[[-7.751, 7.247, 2.053, -7.804, -7.206],
[-8.118, -5.636, -6.377, -0.232, -1.312]]
=>
[-7.206, -0.232]

[[-7.081, -3.396, 5.812],
[-3.972, -2.736, 5.025],
[0.619, 1.513, -0.849],
[5.357, 2.376, -7.121]]
=>
[5.812, -2.736, 0.619]

[[-0.284, -4.101],
[-0.105, 6.398]]
=>
[-4.101, -0.105]

[[6.717, 0.423, 0.686, 4.534, -0.019],
[4.733, 0.256, 0.553, -2.443, 0.308],
[0.453, -0.482, -0.212, -3.629, -0.273],
[-8.361, -0.298, -0.090, 0.538, 0.261],
[0.571, 0.663, 0.639, -2.742, 0.356]]
=>
[-0.019, -2.443, -0.212, -0.298, 0.571]

[[-0.596, 0.821, -0.724],
[-9.000, 8.838, -6.307]]
=>
[-0.724, 8.838]

[[6.604, 1.509, 2.022, -2.763],
[6.163, -5.491, -3.007, -6.410],
[-7.501, 3.505, 1.547, -4.079]]
=>
[-2.763, -3.007, 3.505]

[[-0.649, -1.109, -1.488],
[-8.730, 1.967, 5.354]]
=>
[-1.488, 1.967]
